a =
[[-28 -10   3  29 -12  -3   5  -8  12]
 [ -9 -42   9 -15   9   7  29 -11  14]
 [ -4  15 -10 -14   4 -40  -3   2 -20]
 [ 13 -26  25  -5 -19   8  10   2 -20]
 [-25 -24  -6  25  11 -34  -5  -7 -21]
 [  2  31  -8 -13  -4  26  -4  30   3]
 [ 24  -4   1 -14   6  20  28 -19   4]
 [ -6 -32  11  -8   3 -17  -7  29 -11]
 [ -8 -41  14 -23  -2   0  34   5   2]
 [ 11   9   8  -5  48 -10  -5 -26 -11]
 [ 15  -4  -2 -17  -6   1  19 -16   4]
 [  5  24   5 -19  -9 -14   5  -8 -15]
 [-12 -15 -30 -16  -1  25  -8 -14  -7]
 [ -8  12  11  -3 -16 -10   0 -14 -19]
 [  5 -29  -2 -31  19   5  -3   5 -11]
 [ -3 -27 -19   5  22  10  13  18   9]]
Indices start at 1.
row 1 col 1 = -28
row 14 col 8 = -14
row 9 col 6 = 0
row 14 col 5 = -16
row 11 col 1 = 15
row 11 col 6 = 1
row 8 col 1 = -6
row 12 col 9 = -15
row 13 col 8 = -14
row 3 col 9 = -20
row 2 col 1 = -9
row 3 col 7 = -3
row 7 col 3 = 1
row 16 col 6 = 10
row 9 col 7 = 34
row 8 col 7 = -7
row 3 col 2 = 15
row 13 col 6 = 25
row 9 col 3 = 14
row 1 col 3 = 3
row 15 col 9 = -11
row 16 col 9 = 9
row 8 col 9 = -11
row 16 col 1 = -3
row 8 col 3 = 11
row 2 col 7 = 29
row 5 col 5 = 11
row 15 col 5 = 19
row 10 col 6 = -10
row 6 col 7 = -4
row 16 col 4 = 5
row 5 col 1 = -25
row 10 col 2 = 9
row 8 col 4 = -8
row 16 col 2 = -27

X =
5.0,4.3,-4.1,12.8,5.9,11.0,-15.0
1.7,4.9,-3.1,-19.8,2.1,4.9,5.5
-4.5,-12.0,6.8,6.9,14.8,-15.8,11.6
-17.6,-9.4,9.7,-6.0,15.3,12.5,14.1
-14.0,6.1,-5.4,-3.0,-2.7,7.9,-13.2
-2.1,-4.5,4.0,16.9,-9.1,12.2,-12.3
-14.1,-11.2,-10.2,-11.9,10.7,-17.5,-13.0
2.7,-1.2,8.4,2.2,-9.0,-16.8,12.5
1.5,5.5,5.1,5.8,-1.4,-15.2,21.9
10.1,-3.4,-10.5,10.7,9.3,-14.8,-21.2
Indices start at 1.
(1, 1): 5.0
(2, 4): -19.8
(3, 4): 6.9
(4, 7): 14.1
(4, 1): -17.6
(10, 1): 10.1
(7, 2): -11.2
(4, 2): -9.4
(6, 2): -4.5
(10, 2): -3.4
(3, 6): -15.8
(3, 2): -12.0
(1, 2): 4.3
(4, 5): 15.3
(7, 3): -10.2
(5, 7): -13.2
(8, 5): -9.0
(10, 3): -10.5
(9, 4): 5.8
(2, 5): 2.1
(2, 7): 5.5
(10, 6): -14.8
(6, 1): -2.1
(8, 3): 8.4
(5, 2): 6.1
(9, 2): 5.5
(4, 4): -6.0
(3, 3): 6.8
(8, 2): -1.2
(2, 3): -3.1

arr = [[5, -24, 7, 15, 13, 4], [10, -23, 19, -5, 18, 4], [-14, -15, 12, -31, -16, -44], [15, -19, 23, -43, 12, -30], [-2, 19, 1, -28, -32, 11], [24, -19, -31, 20, 12, 11], [-6, -7, 21, -29, -12, -37], [26, -17, -22, 7, 17, -25], [-40, 10, 2, 9, 25, -43]]
Rows and columns are counted from 1.
(1, 1): 5
(4, 2): -19
(2, 3): 19
(3, 3): 12
(5, 4): -28
(6, 4): 20
(5, 1): -2
(6, 6): 11
(8, 6): -25
(1, 6): 4
(5, 6): 11
(2, 1): 10
(9, 2): 10
(8, 4): 7
(6, 5): 12
(1, 3): 7
(2, 5): 18
(3, 1): -14
(9, 3): 2
(4, 5): 12
(7, 5): -12
(7, 3): 21
(7, 2): -7
(4, 3): 23
(2, 6): 4
(1, 5): 13

data = ((0.756, -0.139, 1.589, 5.992, 2.256), (0.641, 0.369, 3.773, 5.550, 0.664), (0.200, 3.997, 5.656, 0.293, -0.317), (0.816, 6.749, 2.316, 0.425, -0.479), (0.165, 1.162, 5.896, 2.174, 0.069), (1.044, 5.958, 1.703, 0.409, -0.362), (6.132, 2.625, 0.395, 0.406, 0.398), (0.230, 5.269, 3.929, 0.407, -0.164), (4.799, 4.496, 0.453, 0.482, -0.077), (0.279, 1.048, 5.583, 2.364, 0.085), (6.665, 1.591, 0.499, 0.210, 1.064))
Rows and columns are counted from 1.
(1, 1): 0.756
(1, 5): 2.256
(4, 3): 2.316
(9, 1): 4.799
(7, 3): 0.395
(3, 3): 5.656
(11, 3): 0.499
(6, 4): 0.409
(6, 1): 1.044
(2, 5): 0.664
(10, 4): 2.364
(8, 3): 3.929
(2, 2): 0.369
(1, 3): 1.589
(7, 2): 2.625
(10, 3): 5.583
(10, 5): 0.085
(4, 5): -0.479
(1, 2): -0.139
(11, 2): 1.591
(2, 1): 0.641
(5, 5): 0.069
(3, 1): 0.200
(9, 2): 4.496
(2, 4): 5.550
(7, 5): 0.398
(5, 4): 2.174
(9, 5): -0.077
(11, 5): 1.064
(4, 2): 6.749
(8, 5): -0.164
(6, 3): 1.703
(9, 3): 0.453

M =
[[ 2.677 -0.825  4.023 -3.110 -2.688 -2.552]
 [ 1.598 -1.770  0.939 -1.419 -1.524 -3.318]
 [ 2.695 -2.203 -0.426 -2.940  1.514 -3.146]
 [ 0.812 -1.673  3.827 -2.999 -2.778 -2.174]
 [ 0.774 -1.211  2.153 -2.880 -0.447 -2.965]
 [-4.782  2.359 -0.700  3.015 -3.065  1.910]
 [ 1.403 -0.574 -4.740  1.154  0.799 -4.016]
 [ 2.881 -3.158  2.911 -2.959 -4.148  3.697]
 [-5.665  2.527  0.685  3.280 -5.489  3.774]
 [ 1.233 -1.850  3.350 -3.084 -2.870 -4.264]
 [-2.604 -4.378  3.695 -4.834  1.087  4.528]
 [ 3.019  0.781 -6.926  2.964  1.177 -5.730]
 [-2.248 -0.730  0.387 -0.283 -0.925  1.243]
 [-1.939 -2.156  1.826 -2.123  0.161  2.652]
 [ 1.916 -4.100 -4.485 -2.512  4.293 -4.109]]
Rows and columns are counted from 1.
(1, 1): 2.677
(7, 1): 1.403
(10, 2): -1.850
(3, 4): -2.940
(2, 4): -1.419
(15, 4): -2.512
(3, 5): 1.514
(4, 4): -2.999
(4, 2): -1.673
(4, 5): -2.778
(15, 1): 1.916
(13, 4): -0.283
(10, 6): -4.264
(8, 6): 3.697
(12, 3): -6.926
(4, 3): 3.827
(10, 4): -3.084
(15, 2): -4.100
(6, 5): -3.065
(9, 5): -5.489
(1, 4): -3.110
(6, 3): -0.700
(12, 6): -5.730
(1, 3): 4.023
(5, 5): -0.447
(6, 4): 3.015
(3, 1): 2.695
(14, 1): -1.939
(11, 3): 3.695
(5, 2): -1.211
